Below is a small trained network, with its code and all its weights. Each question gives an input and a class and asks what happens when units are switched off, that is, made to give their printed mean instead of their output.

import numpy as np


def w(rows, s, z=0):
    codes = np.array(rows[::2]) - 128.0
    scale = np.full(codes.shape[1], s)
    scale[-1] = z or s
    return codes * scale


def f(y):
    return np.maximum(y, 0)


def log_softmax(a):
    a = a - a.max(-1, keepdims=True)
    return a - np.log(np.exp(a).sum(-1, keepdims=True))


def net(x, mask):
    res = np.array(x, float).reshape(1, 7) / 4 @ E
    y = f(res @ A[0][:, :-1].T + A[0][:, -1])
    res = res + np.where(mask, y, B[0][:, -1]) @ B[0][:, :-1]
    return log_softmax(res[-1] @ U[:, :-1].T + U[:, -1])


A, B = {}, {}
E = w([
[208,79,1,243,44],'x0',
[134,114,132,123,138],'x1',
[39,44,54,36,67],'x2',
[245,172,80,22,50],'x3',
[121,144,115,131,125],'x4',
[120,143,116,133,123],'x5',
[135,115,130,123,140],'x6',
],0.0086)
A[0] = w([
[136,143,101,38,42,133],'n0',
[212,111,135,156,114,162],'n1',
[121,169,165,82,150,189],'n2',
[7,130,111,143,175,245],'n3',
[146,59,87,199,89,235],'n4',
[142,159,146,183,182,181],'n5',
[132,91,155,8,132,176],'n6',
[193,162,74,135,153,145],'n7',
[108,88,129,155,161,209],'n8',
[163,112,94,57,115,119],'n9',
[73,89,139,157,97,174],'n10',
[167,170,192,111,125,213],'n11',
[214,188,157,112,142,209],'n12',
[68,115,186,107,174,213],'n13',
[128,144,193,227,175,156],'n14',
[105,139,155,196,148,179],'n15',
[99,171,140,79,168,253],'n16',
[79,198,142,118,103,173],'n17',
],0.015,0.0055)
B[0] = w([
[81,137,186,210,111,223],'n0',
[167,170,57,166,128,192],'n1',
[135,156,212,110,165,193],'n2',
[68,102,142,91,139,247],'n3',
[98,95,80,130,54,248],'n4',
[121,164,190,255,65,200],'n5',
[104,148,191,133,152,216],'n6',
[184,161,109,139,107,186],'n7',
[88,82,120,100,79,188],'n8',
[92,139,157,220,114,191],'n9',
[96,68,67,67,107,188],'n10',
[143,195,133,161,157,191],'n11',
[175,208,120,173,180,205],'n12',
[101,121,194,72,181,231],'n13',
[75,155,173,179,82,232],'n14',
[78,110,149,173,78,199],'n15',
[129,130,236,104,214,208],'n16',
[164,100,178,91,166,168],'n17',
],0.0098,0.016)
U = w([
[59,156,182,103,163,188],'0',
[129,81,153,148,60,207],'1',
[214,164,181,72,192,3],'2',
[165,186,43,106,153,133],'3',
[83,46,153,3,185,164],'4',
[67,52,62,40,106,60],'5',
],0.011,0.0025)

Each question gives the input, the list of numbers given to net, and the class t.
The units are the neurons (one row each of A and B). Each row of codes is followed by its name. A weight is (code - 128) times the scale printed after its matrix; where a second scale follows, it is the last column's (A, B and U).
mask holds one flag per neuron, in row order. A switched-off neuron (its flag False) gives its mean, the last column of its row in B, instead of its output. The means were averaged over made-up inputs and are rounded, as every weight is.
A unit's drop is (log p(t) with every unit on - log p(t) with that unit switched off) / (log p(t) with every unit on - log p(t) with every unit switched off).
The circuit of an input: a set's keep is (log p(t) with only the set's units on - log p(t) with every unit switched off) / (log p(t) with every unit on - log p(t) with every unit switched off). Starting from the 12 units with the biggest drops (on a tie, the unit counted first), units are removed one at a time, each time the one whose removal leaves the highest keep (on an exact tie, the one counted first), for as long as the keep stays at least 0.8.
circuit, biggest first: the units of the circuit, biggest drop first
unit that matters most: the unit with the biggest drop
top k neurons: the k neurons with the biggest drops, biggest first
drop when u is switched off: that unit's drop, to one decimal
input [2,-3,8,2,-6,4,-3], class 1: unit that matters most -> n0
input [1,7,2,1,-7,5,0], class 1: circuit, biggest first -> [n13, n16]
input [1,-8,0,-1,0,6,1], class 1: circuit, biggest first -> [n13, n16]
input [0,-5,1,0,3,3,2], class 4: top 2 neurons -> [n5, n14]
input [6,7,0,-7,1,-8,-2], class 1: top 3 neurons -> [n14, n5, n15]
input [-7,-8,1,-8,3,1,-8], class 4: top 2 neurons -> [n3, n13]
input [5,3,-1,8,-5,-5,-5], class 3: top 2 neurons -> [n1, n12]
input [1,-3,0,-3,-5,5,6], class 1: top 2 neurons -> [n16, n13]
input [-3,-7,6,0,3,1,-5], class 4: top 2 neurons -> [n5, n14]
input [1,1,3,5,7,-5,3], class 1: top 3 neurons -> [n13, n16, n3]
input [4,1,-8,1,6,-8,6], class 3: top 2 neurons -> [n12, n1]
input [4,1,0,-3,-2,1,-1], class 1: top 2 neurons -> [n13, n3]
input [0,-8,-3,1,-8,0,1], class 2: drop when n4 is switched off -> 0.2
input [6,-8,3,-7,1,0,8], class 5: drop when n2 is switched off -> 0.0
input [8,-4,-1,8,-8,2,-6], class 3: unit that matters most -> n1
input [1,7,0,-2,5,-6,2], class 1: drop when n13 is switched off -> 0.2
